Here is a tiny trained network, its code and every weight. The questions are about switching its units off for an input and a target symbol, where a switched-off unit gives its printed mean instead of its output.

import numpy as np


def w(rows, s, z=0):
    codes = np.array(rows[::2]) - 128.0
    scale = np.full(codes.shape[1], s)
    scale[-1] = z or s
    return codes * scale


def norm(h):
    return h / np.sqrt((h * h).mean(-1, keepdims=True) + 1e-5)


def f(y):
    return y / 2 * (1 + np.tanh(0.7978845608 * (y + 0.044715 * y**3)))


def softmax(a):
    e = np.exp(a - a.max(-1, keepdims=True))
    return e / e.sum(-1, keepdims=True)


def log_softmax(a):
    a = a - a.max(-1, keepdims=True)
    return a - np.log(np.exp(a).sum(-1, keepdims=True))


def net(x, mask):
    ids = ['ΘΠΩαβγδηλμτφ'.index(c) for c in x.split()]
    T = len(ids)
    res = E[ids] + P[:T]
    r = norm(res)
    for j in range(3):
        rows = slice(2 * j, 2 * j + 2)
        q, k, v = (r @ M[0][rows].T for M in (Q, K, V))
        z = softmax(np.where(np.tri(T) > 0, q @ k.T / 2**0.5, -1e9)) @ v
        o = O[0][rows]
        res = res + np.where(mask[j], z, o[:, -1]) @ o[:, :-1]
    y = f(norm(res) @ A[0][:, :-1].T + A[0][:, -1])
    res = res + np.where(mask[3:11], y, B[0][:, -1]) @ B[0][:, :-1]
    return log_softmax(norm(res)[-1] @ U[:, :-1].T + U[:, -1])


Q, K, V, O, A, B = {}, {}, {}, {}, {}, {}
E = w([
[44,115,136,135,181,141,97,214,141],'Θ',
[185,217,181,161,151,115,103,159,101],'Π',
[109,91,132,134,157,130,94,186,149],'Ω',
[86,98,113,130,179,141,62,209,135],'α',
[103,173,170,100,123,181,87,97,217],'β',
[149,145,155,200,86,136,27,90,91],'γ',
[102,177,139,28,123,109,104,127,91],'δ',
[102,177,96,160,223,136,62,129,149],'η',
[84,140,130,148,174,121,105,168,156],'λ',
[93,129,173,124,191,128,120,49,44],'μ',
[107,244,68,154,26,255,158,198,52],'τ',
[163,101,94,165,230,153,109,161,153],'φ',
],0.0058)
P = w([
[37,106,4,179,184,31,97,199,181],'0',
[37,131,35,162,192,68,80,181,186],'1',
[49,141,54,155,196,84,77,175,175],'2',
[60,141,72,142,192,95,76,169,169],'3',
[69,146,88,138,186,108,82,160,163],'4',
[80,141,101,129,176,115,81,161,158],'5',
[86,141,114,129,170,122,81,151,148],'6',
[102,144,124,127,165,130,91,148,144],'7',
[115,134,136,112,155,142,92,150,136],'8',
[134,133,141,101,151,155,96,143,130],'9',
[150,118,153,98,138,152,103,142,123],'10',
[169,120,168,91,137,157,109,134,117],'11',
[175,116,172,91,122,169,122,130,111],'12',
[185,116,175,86,127,179,126,135,101],'13',
],0.0034)
Q[0] = w([
[152,131,108,119,70,61,186,51,94],'h0',
[145,97,135,191,67,105,200,64,120],'h0',
[144,82,141,120,123,125,155,97,108],'h1',
[181,121,80,158,1,62,232,73,137],'h1',
[122,87,79,156,56,75,196,131,132],'h2',
[102,139,130,127,125,151,121,142,178],'h2',
],0.009)
K[0] = w([
[48,80,2,161,182,132,112,223,124],'h0',
[83,88,64,186,243,68,81,180,206],'h0',
[138,84,50,175,161,145,146,120,106],'h1',
[60,97,55,157,190,95,127,179,245],'h1',
[92,64,183,113,238,37,47,141,158],'h2',
[180,126,214,50,84,122,128,74,174],'h2',
],0.0056)
V[0] = w([
[119,142,102,1,152,88,144,118,149],'h0',
[104,125,146,137,133,249,139,107,233],'h0',
[145,215,65,135,78,158,167,211,181],'h1',
[121,127,60,143,39,133,40,98,171],'h1',
[128,146,174,122,163,29,85,117,201],'h2',
[133,150,203,42,98,202,91,50,148],'h2',
],0.0048)
O[0] = w([
[120,97,109,24,181,164,201,96,117,247],'h0',
[92,96,3,171,104,86,153,158,204,147],'h0',
[203,144,123,51,93,140,187,222,119,173],'h1',
[182,90,138,142,57,170,160,130,23,172],'h1',
[183,80,171,90,64,64,121,100,150,252],'h2',
[141,106,81,119,121,61,128,173,107,8],'h2',
],0.0054,0.0025)
A[0] = w([
[122,184,160,118,151,196,107,123,91,162],'n0',
[116,108,2,130,91,75,156,131,161,65],'n1',
[237,110,141,129,159,103,98,69,123,184],'n2',
[121,193,63,185,92,169,133,112,144,124],'n3',
[163,118,141,109,88,155,168,190,140,107],'n4',
[109,137,108,68,160,140,178,131,186,253],'n5',
[137,164,168,118,178,115,101,179,155,146],'n6',
[112,68,148,129,154,147,89,72,146,250],'n7',
],0.0065,0.0017)
B[0] = w([
[163,86,71,113,119,74,152,141,143,205],'n0',
[129,65,86,116,80,2,143,127,192,185],'n1',
[57,105,189,111,113,117,106,180,140,140],'n2',
[165,119,158,121,164,45,144,176,31,132],'n3',
[103,205,101,179,165,133,106,52,171,153],'n4',
[149,112,143,171,69,103,192,117,30,254],'n5',
[174,144,149,101,133,110,128,100,158,229],'n6',
[121,149,75,130,87,120,167,108,78,208],'n7',
],0.0054,0.0047)
U = w([
[1,138,199,159,114,179,208,187,186,73],'Θ',
[187,149,235,67,174,78,67,163,222,44],'Π',
[147,117,118,166,74,210,165,65,176,82],'Ω',
[134,108,27,85,149,240,56,145,185,149],'α',
[115,53,52,126,71,20,149,137,204,236],'β',
[118,65,188,212,47,124,46,157,47,114],'γ',
[135,65,151,26,143,129,188,99,23,182],'δ',
[158,186,73,148,193,79,110,81,114,9],'η',
[152,162,141,164,114,128,181,89,149,55],'λ',
[29,143,119,151,202,115,73,3,145,253],'μ',
[130,238,51,130,97,117,137,196,70,8],'τ',
[215,94,98,225,208,165,186,108,144,193],'φ',
],0.0061,0.0014)

Each question gives the input, a string of symbols that net reads in full, and the target symbol t.
The units are the heads (2 rows each of Q, K, V and O) and the neurons (one row each of A and B). Each row of codes is followed by its name. A weight is (code - 128) times the scale printed after its matrix; where a second scale follows, it is the last column's (O, A, B and U).
mask holds one flag per unit, heads first, then neurons. A switched-off unit (its flag False) gives its mean, the last column of its rows in O or B, instead of its output. The means were averaged over made-up inputs and are rounded, as every weight is.
A unit's drop is (log p(t) with every unit on - log p(t) with that unit switched off) / (log p(t) with every unit on - log p(t) with every unit switched off).
The circuit of an input: a set's keep is (log p(t) with only the set's units on - log p(t) with every unit switched off) / (log p(t) with every unit on - log p(t) with every unit switched off). Starting from all 11 units, units are removed one at a time, each time the one whose removal leaves the highest keep (on an exact tie, the one counted first), for as long as the keep stays at least 0.8.
circuit, biggest first: the units of the circuit, biggest drop first
unit that matters most: the unit with the biggest drop
k most important neurons: the k neurons with the biggest drops, biggest first
heads that matter: for each layer, one digit per head in row order, 1 if its drop is at least 0.15 and else 0, layers parted by /
drop when u is switched off: that unit's drop, to one decimal
input γ Θ η, target γ: circuit, biggest first	[h1; h0]
input α Θ α μ Ω, target μ: circuit, biggest first	[h1]
input Θ Θ Θ Θ Θ Θ φ Θ Θ Ω Θ α, target α: heads that matter	100
input φ φ Θ Θ μ η, target μ: heads that matter	010
input Θ δ α Θ, target δ: heads that matter	100
input β φ Θ Θ η, target β: circuit, biggest first	[h0; n1]
input Θ Θ γ α α γ Π Θ Θ Θ μ Θ λ, target μ: heads that matter	010
input Θ Θ α β α Θ φ Θ φ, target β: heads that matter	100
input Θ δ Θ β Θ Π α Θ φ, target Π: heads that matter	100
input γ α δ Θ γ Θ Π Θ Θ Θ Θ δ β Θ, target β: heads that matter	101
input Θ Θ Θ, target Θ: 2 most important neurons	[n1; n5]
input α α α τ α, target τ: circuit, biggest first	[h1; h2]
input Θ δ δ η Θ τ Θ Θ, target τ: circuit, biggest first	[h1; n4]
input λ Ω β Ω Θ γ φ, target γ: unit that matters most	h1
input Θ Θ Θ η Θ Θ δ α φ Θ α δ Π, target Π: circuit, biggest first	[n2; n5]
input Θ β Π Θ γ Π α, target Π: 2 most important neurons	[n5; n6]
input α β δ τ Ω λ, target τ: heads that matter	011
input Θ β λ β δ Θ α, target δ: drop when n2 is switched off	0.0
input Θ Θ Θ Θ Θ Θ μ Θ Θ, target μ: drop when h1 is switched off	1.1
input Π Θ α φ, target Π: drop when h0 is switched off	0.8
input φ η α μ φ δ α η η, target δ: circuit, biggest first	[h0]
input β α Θ μ Π δ λ α α δ Θ γ λ, target γ: drop when h1 is switched off	0.7
